Below is a small trained network, with its code and all its weights. Each question gives an input and a target symbol and asks what happens when units are switched off, that is, made to give their printed mean instead of their output.

import numpy as np


def w(rows, s, z=0):
    codes = np.array(rows[::2]) - 128.0
    scale = np.full(codes.shape[1], s)
    scale[-1] = z or s
    return codes * scale


def softmax(a):
    e = np.exp(a - a.max(-1, keepdims=True))
    return e / e.sum(-1, keepdims=True)


def log_softmax(a):
    a = a - a.max(-1, keepdims=True)
    return a - np.log(np.exp(a).sum(-1, keepdims=True))


def net(x, mask):
    ids = ['γδηθτω'.index(c) for c in x.split()]
    T = len(ids)
    res = E[ids] + P[:T]
    u = 0
    for l in range(2):
        r = res
        for j in range(3):
            rows = slice(3 * j, 3 * j + 3)
            q, k, v = (r @ M[l][rows].T for M in (Q, K, V))
            z = softmax(np.where(np.tri(T) > 0, q @ k.T / 3**0.5, -1e9)) @ v
            o = O[l][rows]
            res = res + np.where(mask[u + j], z, o[:, -1]) @ o[:, :-1]
        u += 3
    return log_softmax(res[-1] @ U[:, :-1].T + U[:, -1])


Q, K, V, O = {}, {}, {}, {}
E = w([
[115,123,140],'γ',
[83,151,138],'δ',
[89,162,162],'η',
[51,146,123],'θ',
[151,65,117],'τ',
[178,217,4],'ω',
],0.017)
P = w([
[3,155,161],'0',
[27,114,178],'1',
[49,91,142],'2',
[75,85,128],'3',
[86,72,110],'4',
[112,74,98],'5',
[141,76,107],'6',
[168,73,80],'7',
[187,67,95],'8',
[166,81,116],'9',
],0.011)
Q[0] = w([
[214,133,178],'L0H1',
[73,102,171],'L0H1',
[122,141,85],'L0H1',
[156,144,16],'L0H2',
[175,148,138],'L0H2',
[244,108,118],'L0H2',
[129,93,72],'L0H3',
[133,159,65],'L0H3',
[49,69,77],'L0H3',
],0.011)
K[0] = w([
[197,178,150],'L0H1',
[158,182,54],'L0H1',
[153,123,108],'L0H1',
[103,150,100],'L0H2',
[126,202,150],'L0H2',
[145,89,147],'L0H2',
[162,169,92],'L0H3',
[195,253,170],'L0H3',
[186,119,86],'L0H3',
],0.011)
V[0] = w([
[224,95,252],'L0H1',
[86,141,184],'L0H1',
[82,123,86],'L0H1',
[109,99,38],'L0H2',
[129,98,30],'L0H2',
[153,62,106],'L0H2',
[97,132,173],'L0H3',
[77,133,77],'L0H3',
[87,195,100],'L0H3',
],0.015)
O[0] = w([
[95,102,53,13],'L0H1',
[115,131,56,184],'L0H1',
[108,72,212,193],'L0H1',
[159,18,209,169],'L0H2',
[122,165,189,144],'L0H2',
[136,100,122,128],'L0H2',
[112,152,2,138],'L0H3',
[129,163,110,192],'L0H3',
[198,162,152,148],'L0H3',
],0.0084,0.011)
Q[1] = w([
[157,176,132],'L1H1',
[71,195,126],'L1H1',
[123,87,158],'L1H1',
[131,70,144],'L1H2',
[198,170,11],'L1H2',
[150,168,172],'L1H2',
[103,160,109],'L1H3',
[17,180,93],'L1H3',
[182,164,80],'L1H3',
],0.012)
K[1] = w([
[136,171,57],'L1H1',
[155,137,107],'L1H1',
[72,41,187],'L1H1',
[170,155,132],'L1H2',
[8,190,179],'L1H2',
[130,170,184],'L1H2',
[142,93,224],'L1H3',
[83,113,180],'L1H3',
[57,164,114],'L1H3',
],0.012)
V[1] = w([
[120,49,7],'L1H1',
[121,194,75],'L1H1',
[112,190,152],'L1H1',
[233,107,149],'L1H2',
[79,81,144],'L1H2',
[179,75,123],'L1H2',
[176,186,88],'L1H3',
[114,154,142],'L1H3',
[100,116,135],'L1H3',
],0.011)
O[1] = w([
[200,132,169,48],'L1H1',
[137,138,81,2],'L1H1',
[195,115,149,114],'L1H1',
[186,113,80,171],'L1H2',
[1,48,103,180],'L1H2',
[101,86,29,165],'L1H2',
[177,135,84,86],'L1H3',
[73,157,67,146],'L1H3',
[34,143,147,146],'L1H3',
],0.0071,0.0068)
U = w([
[108,211,212,212],'γ',
[138,140,121,253],'δ',
[123,192,142,19],'η',
[188,171,254,34],'θ',
[90,132,87,176],'τ',
[120,193,92,80],'ω',
],0.0067,0.0054)

Each question gives the input, a string of symbols that net reads in full, and the target symbol t.
The units are the heads (3 rows each of Q, K, V and O). Each row of codes is followed by its name. A weight is (code - 128) times the scale printed after its matrix; where a second scale follows, it is the last column's (O and U).
mask holds one flag per head, layer by layer. A switched-off head (its flag False) gives its mean, the last column of its rows in O, instead of its output. The means were averaged over made-up inputs and are rounded, as every weight is.
A unit's drop is (log p(t) with every unit on - log p(t) with that unit switched off) / (log p(t) with every unit on - log p(t) with every unit switched off).
The circuit of an input: a set's keep is (log p(t) with only the set's units on - log p(t) with every unit switched off) / (log p(t) with every unit on - log p(t) with every unit switched off). Starting from all 6 units, units are removed one at a time, each time the one whose removal leaves the highest keep (on an exact tie, the one counted first), for as long as the keep stays at least 0.8.
circuit, biggest first: the units of the circuit, biggest drop first
most important unit: the unit with the biggest drop
heads that matter: for each layer, one digit per head in row order, 1 if its drop is at least 0.15 and else 0, layers parted by /
drop when u is switched off: that unit's drop, to one decimal
input ω γ γ ω γ, target θ: heads that matter : 101 / 010
input τ γ τ τ ω γ, target θ: most important unit : L0H3
input τ θ δ θ γ τ τ γ δ ω, target γ: heads that matter : 000 / 010
input τ δ τ τ θ ω, target θ: heads that matter : 011 / 000
input δ θ η δ τ τ ω δ δ, target θ: circuit, biggest first : L0H3, L1H2, L0H2, L0H1
input ω τ θ, target θ: circuit, biggest first : L0H3, L0H1
input δ τ ω η, target θ: circuit, biggest first : L0H1, L1H2
input γ γ θ τ δ θ ω δ δ, target θ: circuit, biggest first : L1H2, L0H1, L0H3
input ω θ δ η γ τ τ τ θ γ, target τ: circuit, biggest first : L1H2, L1H1, L0H1
input η τ ω τ, target θ: heads that matter : 101 / 010
input τ γ η ω, target γ: circuit, biggest first : L1H2, L0H3
input γ γ ω τ, target θ: drop when L1H1 is switched off : -0.3
input θ τ ω τ δ τ η δ τ η, target τ: drop when L1H1 is switched off : 0.2
input θ τ γ τ γ γ θ δ ω ω, target θ: drop when L0H1 is switched off : 0.1
input θ ω ω γ τ ω η, target θ: circuit, biggest first : L0H1
input θ ω τ δ δ ω θ, target θ: drop when L1H2 is switched off : 0.2
